[ 45  25   0   1  -7  21 -12  -9  -6   1   5  24 -22 -47  -9   0] : <162>
[ 27  -9 -23   3  18  11   4  -6  -3   9   9  -3  24  34 -42 -12] : <72>
[ 16  16 -15   3  34  24   8   5  -1  16   4  -8  18   7 -37   1] : <160>
[-34   4  33  -1  17 -10   2  13  14  13   0   2  24 -23  37  -3] : <145>
[ 18  11   4  -6  -3   8  -7  16   4  14  -5  52  10 -38 -16   8] : <62>
[ 22  54 -14  -8   2   8  -7 -12   7  -5   1 -29  15  29 -21  -2] : <113>
[ 40  15  15   2  12   9  12  15  -2  11  -2 -50  18  15  30   3] : <70>
[ -2  -7  23   0 -14  -2  -2   3   8 -20   0  19 -44 -22  32  -3] : <54>
[ 40  29  15   1  -6   8   0   3  11  -5  -1 -32 -12 -49  24   0] : <103>
[  3 -13   5  -2 -10   0  19  23   5  -3  -3 -19 -22   8  27  13] : <77>
asked: [-15   3  34  24   8   5  -1  16   4]  <160>
asked: [ 52  10 -38]  <62>
asked: [32 -3]  <54>
asked: [18 11  4 -6 -3  9  9]  <72>
again <103>:   [0]
asked: [ 15   1  -6   8   0   3  11  -5  -1 -32 -12 -49]  <103>

[ -8 -53  13  15 -18] = <49>
[ 15  15 -31  15  15] = <75>
[ -8 -53  13  17 -13] = <132>
[15 13 -3 -5  0] = <112>
[42 50  2 15 50] = <126>
again <75>:   [15]
again <126>:   [50]

[1 1 1 1 6 1 2] : <28>
[-20  -1   6  -3   4  13   3] : <177>
[ -4   1   0   6   1   2 -35] : <127>
[-11 -11  -5 -18  -5  55  -7] : <48>
[ 32  -9  -3 -19  -1  29  -5] : <174>
[-20  -9  -2 -12  -6  59  -6] : <104>
[ 24  -9  -5 -17   2 -10  -1] : <87>
[-25   4   1   8  -7 -24  -2] : <5>
[-18 -13   0 -21   0  31  -2] : <42>
[ 23  -7  -2 -13   2 -20   0] : <10>
[ 30 -10  -3 -19   4   9  -1] : <37>
again <28>:   [1]
again <104>:   [-6]
asked: [1 6 1 2]  <28>
asked: [-21   0]  <42>

[-4 12  0 21 -3 10  9 10  7 -4 25 10  2 25 -5  8 -4 16 21  0 -4 -3 28 23
 -1 29 -5 38 -2 -6 -6 -3 -4  8 29 -4 25 25 28 14 12] = <105>
[  7 -18   1  22   1   8   8   9   6  -2  24  13   3  28  -3   6  -3  10
  22   1  -3  -1  29  21  -1  30  -2  35   2  -2  -4   2  -1   5  28   1
  26  28  28  15  12] = <106>
[ 20 -22  20  29  20 -10 -24 -21 -27  20 -22  15  18 -21  20 -25  23 -14
   9  17  22  19   3 -21  18 -10  21 -13  18  25  22  21  22 -29 -20  18
 -18 -21 -13 -11 -13] = <88>
[ -6 -10  -6 -24  -7  -8  -7  -9  -4  -4 -26 -24  -9 -31  -6  -7  -5  -5
  -9 -11  -3  -6 -21 -26  -9 -25  -5 -34 -10  -4  -7 -11  -6  -8 -33  -8
 -29 -30 -28  -6  -9] = <51>
[-20   1 -17 -24 -18  -4   4   1   7 -17 -23 -30 -18 -28 -16   3 -16  -5
 -14 -20 -16 -14 -26 -17 -18 -27 -16 -31 -20 -17 -14 -18 -15   2 -30 -15
 -24 -23 -26  -4  -6] = <59>
[-49  27 -45 -35 -49  12  31  27  33 -48  -3 -41 -46  -6 -44  27 -48  19
 -16 -42 -45 -46 -18  -1 -45  -9 -45 -14 -39 -46 -45 -45 -45  29 -11 -45
  -6 -11  -6  17  16] = <26>
asked: [  7 -17]  <59>
asked: [-4 12  0 21 -3 10  9 10  7 -4 25 10  2 25 -5  8 -4 16 21  0 -4 -3 28 23
 -1 29 -5 38 -2 -6 -6 -3 -4  8 29 -4 25 25 28 14 12]  <105>
asked: [12  0]  <105>

[15 15 40 15] : <97>
[15 -5 53 19] : <4>
[15 15 15 15] : <118>
[15 -5 40  4] : <18>
again <118>:   [15]
asked: [15 15 40 15]  <97>
again <97>:   [15]
asked: [15 15 15 15]  <118>
asked: [15 -5 40  4]  <18>

